Below is a small trained network, with its code and all its weights. Each question gives an input and a class and asks what happens when units are switched off, that is, made to give their printed mean instead of their output.

import numpy as np


def w(rows, s, z=0):
    codes = np.array(rows[::2]) - 128.0
    scale = np.full(codes.shape[1], s)
    scale[-1] = z or s
    return codes * scale


def f(y):
    return np.maximum(y, 0)


def log_softmax(a):
    a = a - a.max(-1, keepdims=True)
    return a - np.log(np.exp(a).sum(-1, keepdims=True))


def net(x, mask):
    res = np.array(x, float).reshape(1, 2) / 4 @ E
    y = f(res @ A[0][:, :-1].T + A[0][:, -1])
    res = res + np.where(mask, y, B[0][:, -1]) @ B[0][:, :-1]
    return log_softmax(res[-1] @ U[:, :-1].T + U[:, -1])


A, B = {}, {}
E = w([
[90,109,163,132,101,172,235,187,111,47],'x0',
[97,222,80,199,152,252,147,114,147,142],'x1',
],0.015)
A[0] = w([
[144,154,63,181,185,117,88,101,129,210,85],'N1',
[110,207,70,225,173,143,111,123,146,89,69],'N2',
[98,124,99,169,141,155,107,145,191,121,244],'N3',
[101,158,112,176,130,103,90,47,163,199,113],'N4',
[93,131,142,116,128,230,213,128,79,69,133],'N5',
[115,165,97,209,155,255,137,147,221,135,64],'N6',
[200,136,68,74,120,131,54,92,175,140,66],'N7',
[119,112,40,185,146,107,91,118,154,208,158],'N8',
],0.0085,0.011)
B[0] = w([
[97,142,194,129,185,93,158,175,59,141,195],'N1',
[171,97,183,102,27,66,27,242,122,111,200],'N2',
[205,27,124,101,122,175,87,19,220,136,223],'N3',
[73,146,161,178,168,115,135,98,118,89,196],'N4',
[108,138,197,167,190,210,187,188,149,44,247],'N5',
[65,98,91,117,78,76,107,174,247,132,242],'N6',
[37,167,161,163,164,64,138,204,143,103,186],'N7',
[147,162,123,195,175,128,180,80,88,1,206],'N8',
],0.0093,0.014)
U = w([
[54,198,182,204,197,144,214,189,131,95,55],'0',
[134,69,155,86,12,29,40,191,206,121,87],'1',
[255,56,136,108,173,207,110,20,181,120,246],'2',
[158,193,11,136,36,187,82,152,102,188,67],'3',
],0.0094,0.012)

Each question gives the input, the list of numbers given to net, and the class t.
The units are the neurons (one row each of A and B). Each row of codes is followed by its name. A weight is (code - 128) times the scale printed after its matrix; where a second scale follows, it is the last column's (A, B and U).
mask holds one flag per neuron, in row order. A switched-off neuron (its flag False) gives its mean, the last column of its row in B, instead of its output. The means were averaged over made-up inputs and are rounded, as every weight is.
A unit's drop is (log p(t) with every unit on - log p(t) with that unit switched off) / (log p(t) with every unit on - log p(t) with every unit switched off).
The circuit of an input: a set's keep is (log p(t) with only the set's units on - log p(t) with every unit switched off) / (log p(t) with every unit on - log p(t) with every unit switched off). Starting from all 8 units, units are removed one at a time, each time the one whose removal leaves the highest keep (on an exact tie, the one counted first), for as long as the keep stays at least 0.8.
units of the circuit, in order: the units of the circuit, biggest drop first
unit that matters most: the unit with the biggest drop
top k neurons: the k neurons with the biggest drops, biggest first
drop of u: that unit's drop, to one decimal
input [2,4], class 1: unit that matters most => N6
input [-4,-3], class 0: units of the circuit, in order => N3, N2
input [0,-3], class 2: top 2 neurons => N6, N2
input [2,-3], class 2: units of the circuit, in order => N6, N7
input [-7,8], class 1: top 4 neurons => N2, N6, N3, N5
input [2,-2], class 2: units of the circuit, in order => N6, N7
input [-3,2], class 2: top 3 neurons => N5, N3, N6
input [-3,-2], class 2: top 2 neurons => N6, N5
input [3,6], class 1: units of the circuit, in order => N6, N2
input [5,-5], class 0: top 2 neurons => N3, N2
input [8,-8], class 0: top 4 neurons => N2, N3, N6, N5
input [-4,5], class 1: top 2 neurons => N2, N5
input [6,7], class 1: top 4 neurons => N6, N2, N3, N8
input [6,8], class 1: top 2 neurons => N6, N2
input [5,8], class 1: units of the circuit, in order => N6
input [-6,7], class 1: top 2 neurons => N2, N6
input [0,4], class 1: drop of N2 => 0.3
input [0,-1], class 2: drop of N6 => 0.4
input [-1,6], class 1: drop of N2 => 0.3
input [8,-6], class 0: unit that matters most => N3
